Below are the code and all the weights of a small trained network. Each question names an input and a class and asks about switching units off, where a switched-off unit gives its printed mean instead of its output.

import numpy as np


def w(rows, s, z=0):
    codes = np.array(rows[::2]) - 128.0
    scale = np.full(codes.shape[1], s)
    scale[-1] = z or s
    return codes * scale


def norm(h):
    return h / np.sqrt((h * h).mean(-1, keepdims=True) + 1e-5)


def f(y):
    return np.maximum(y, 0)


def log_softmax(a):
    a = a - a.max(-1, keepdims=True)
    return a - np.log(np.exp(a).sum(-1, keepdims=True))


def net(x, mask):
    res = np.array(x, float).reshape(1, 2) / 4 @ E
    u = 0
    for l in range(2):
        y = f(norm(res) @ A[l][:, :-1].T + A[l][:, -1])
        res = res + np.where(mask[u : u + 15], y, B[l][:, -1]) @ B[l][:, :-1]
        u += 15
    return log_softmax(norm(res)[-1] @ U[:, :-1].T + U[:, -1])


A, B = {}, {}
E = w([
[131,9,133,85,167,131,141,100,103,211,173],'x0',
[107,115,68,185,167,168,158,216,221,134,166],'x1',
],0.014)
A[0] = w([
[97,127,123,136,151,116,114,108,105,115,136,65],'L0N1',
[128,121,117,142,204,3,46,122,199,117,78,90],'L0N2',
[70,145,153,68,182,142,168,114,30,84,96,36],'L0N3',
[76,170,163,121,55,113,135,206,148,36,87,131],'L0N4',
[69,173,157,94,167,94,118,28,121,145,124,2],'L0N5',
[154,106,85,221,143,106,77,114,80,100,102,45],'L0N6',
[118,87,159,135,134,152,40,104,15,116,154,76],'L0N7',
[140,81,126,143,139,38,125,71,51,88,105,28],'L0N8',
[131,148,177,75,98,147,67,66,142,120,59,107],'L0N9',
[107,89,119,117,125,58,189,73,175,64,141,47],'L0N10',
[126,126,92,37,125,106,125,141,164,76,169,85],'L0N11',
[157,42,189,78,181,132,141,51,65,163,190,130],'L0N12',
[121,112,83,145,210,155,195,228,155,168,158,145],'L0N13',
[184,170,143,148,70,117,102,87,183,123,72,42],'L0N14',
[93,80,110,189,51,136,212,114,97,150,146,104],'L0N15',
],0.0059,0.0054)
B[0] = w([
[150,147,96,123,149,140,114,100,136,158,114,128],'L0N1',
[102,183,44,106,121,134,153,110,130,137,117,132],'L0N2',
[142,142,116,170,144,155,224,62,136,174,119,153],'L0N3',
[125,83,221,149,148,112,2,38,137,60,199,216],'L0N4',
[155,145,131,115,155,167,115,143,102,186,107,148],'L0N5',
[103,167,133,170,153,84,133,92,167,141,118,128],'L0N6',
[164,159,46,99,183,199,164,154,97,213,90,180],'L0N7',
[167,149,109,132,154,193,115,127,66,213,140,166],'L0N8',
[181,152,66,158,161,199,175,158,134,205,78,192],'L0N9',
[113,130,90,106,108,156,125,138,126,183,120,128],'L0N10',
[128,165,151,108,130,103,140,117,136,181,157,128],'L0N11',
[96,183,181,146,98,106,92,107,180,21,151,254],'L0N12',
[134,203,108,81,104,160,144,99,55,204,87,241],'L0N13',
[82,161,165,176,130,104,121,125,160,95,190,160],'L0N14',
[163,149,137,81,139,117,90,174,150,94,147,146],'L0N15',
],0.0063,0.0083)
A[1] = w([
[111,85,95,97,83,124,144,122,137,116,134,82],'L1N1',
[124,6,142,118,148,105,121,122,152,142,182,4],'L1N2',
[147,149,87,127,139,152,139,172,153,144,145,199],'L1N3',
[125,127,100,165,154,154,132,177,191,126,163,46],'L1N4',
[114,99,131,159,155,101,101,109,121,111,156,16],'L1N5',
[143,136,142,170,112,73,151,176,117,85,106,36],'L1N6',
[143,102,108,166,111,127,169,187,125,130,99,28],'L1N7',
[115,114,122,148,129,127,124,127,119,129,117,100],'L1N8',
[111,119,162,128,102,109,84,80,108,119,138,222],'L1N9',
[129,101,89,203,159,143,152,185,177,157,153,58],'L1N10',
[139,97,106,129,114,128,142,141,119,113,131,54],'L1N11',
[115,131,120,148,128,108,138,137,119,134,140,50],'L1N12',
[127,90,140,123,102,136,121,139,137,126,104,62],'L1N13',
[137,36,150,96,159,130,127,105,115,175,165,77],'L1N14',
[153,157,130,153,165,169,121,110,149,162,150,199],'L1N15',
],0.014,0.0032)
B[1] = w([
[94,148,72,106,119,152,117,103,137,120,133,138],'L1N1',
[54,186,164,194,98,115,62,185,215,5,168,193],'L1N2',
[80,50,173,55,177,117,142,170,115,112,165,206],'L1N3',
[166,106,144,126,118,158,133,33,36,183,78,201],'L1N4',
[158,165,133,88,108,138,168,152,48,173,101,146],'L1N5',
[129,74,85,165,142,79,111,136,194,63,176,150],'L1N6',
[169,234,160,115,121,161,143,57,90,171,56,142],'L1N7',
[124,146,141,151,152,164,156,131,142,72,164,128],'L1N8',
[122,65,65,101,162,161,193,169,142,194,108,241],'L1N9',
[255,166,117,93,119,121,158,25,40,213,24,204],'L1N10',
[81,120,144,120,162,164,107,60,110,105,120,129],'L1N11',
[146,82,113,120,167,128,133,108,173,134,82,129],'L1N12',
[112,92,166,126,120,133,96,138,144,139,185,128],'L1N13',
[152,224,118,235,103,120,83,143,160,36,83,235],'L1N14',
[63,69,123,87,104,64,125,198,182,109,183,244],'L1N15',
],0.0076,0.011)
U = w([
[200,177,114,71,135,156,140,75,35,227,58,209],'0',
[107,183,116,196,126,142,72,126,222,2,110,203],'1',
[45,100,99,48,154,135,152,208,180,170,180,203],'2',
[141,91,163,167,95,145,187,144,102,111,159,7],'3',
[148,98,133,166,72,105,158,147,107,138,171,3],'4',
[140,104,120,155,100,109,158,129,106,138,174,34],'5',
[144,94,153,174,94,89,181,143,117,138,153,8],'6',
[160,107,141,149,99,119,166,126,113,122,190,30],'7',
],0.015,0.0043)

Each question gives the input, the list of numbers given to net, and the class t.
The units are the neurons (one row each of A and B). Each row of codes is followed by its name. A weight is (code - 128) times the scale printed after its matrix; where a second scale follows, it is the last column's (A, B and U).
mask holds one flag per neuron, layer by layer. A switched-off neuron (its flag False) gives its mean, the last column of its row in B, instead of its output. The means were averaged over made-up inputs and are rounded, as every weight is.
A unit's drop is (log p(t) with every unit on - log p(t) with that unit switched off) / (log p(t) with every unit on - log p(t) with every unit switched off).
The circuit of an input: a set's keep is (log p(t) with only the set's units on - log p(t) with every unit switched off) / (log p(t) with every unit on - log p(t) with every unit switched off). Starting from the 12 units with the biggest drops (on a tie, the unit counted first), units are removed one at a time, each time the one whose removal leaves the highest keep (on an exact tie, the one counted first), for as long as the keep stays at least 0.8.
circuit, biggest first: the units of the circuit, biggest drop first
most important unit: the unit with the biggest drop
top k neurons: the k neurons with the biggest drops, biggest first
top k neurons in layer l: the k neurons of layer l with the biggest drops, biggest first
drop when u is switched off: that unit's drop, to one decimal
input [7,6], class 1: circuit, biggest first -> [L1N14]
input [-7,8], class 0: circuit, biggest first -> [L1N10; L1N4]
input [5,5], class 0: top 2 neurons in layer 0 -> [L0N4; L0N13]
input [1,1], class 2: top 3 neurons -> [L1N10; L1N4; L1N14]
input [-2,3], class 2: top 3 neurons in layer 0 -> [L0N13; L0N4; L0N9]
input [-3,-1], class 2: top 3 neurons in layer 1 -> [L1N14; L1N10; L1N9]
input [5,6], class 0: top 2 neurons -> [L1N10; L0N4]
input [6,-5], class 1: top 2 neurons -> [L0N13; L1N14]
input [8,5], class 1: top 2 neurons -> [L1N2; L1N14]
input [-5,6], class 0: top 2 neurons -> [L0N12; L1N10]
input [3,4], class 0: top 2 neurons -> [L0N4; L1N10]
input [4,4], class 0: top 3 neurons -> [L0N4; L1N10; L0N13]
input [8,6], class 1: top 2 neurons in layer 1 -> [L1N2; L1N14]
input [2,-1], class 2: most important unit -> L0N12
input [-7,7], class 0: top 3 neurons in layer 1 -> [L1N10; L1N4; L1N2]
input [0,4], class 0: drop when L1N10 is switched off -> 0.2
input [0,-3], class 2: drop when L1N15 is switched off -> 0.5
input [3,5], class 0: drop when L1N10 is switched off -> 0.1
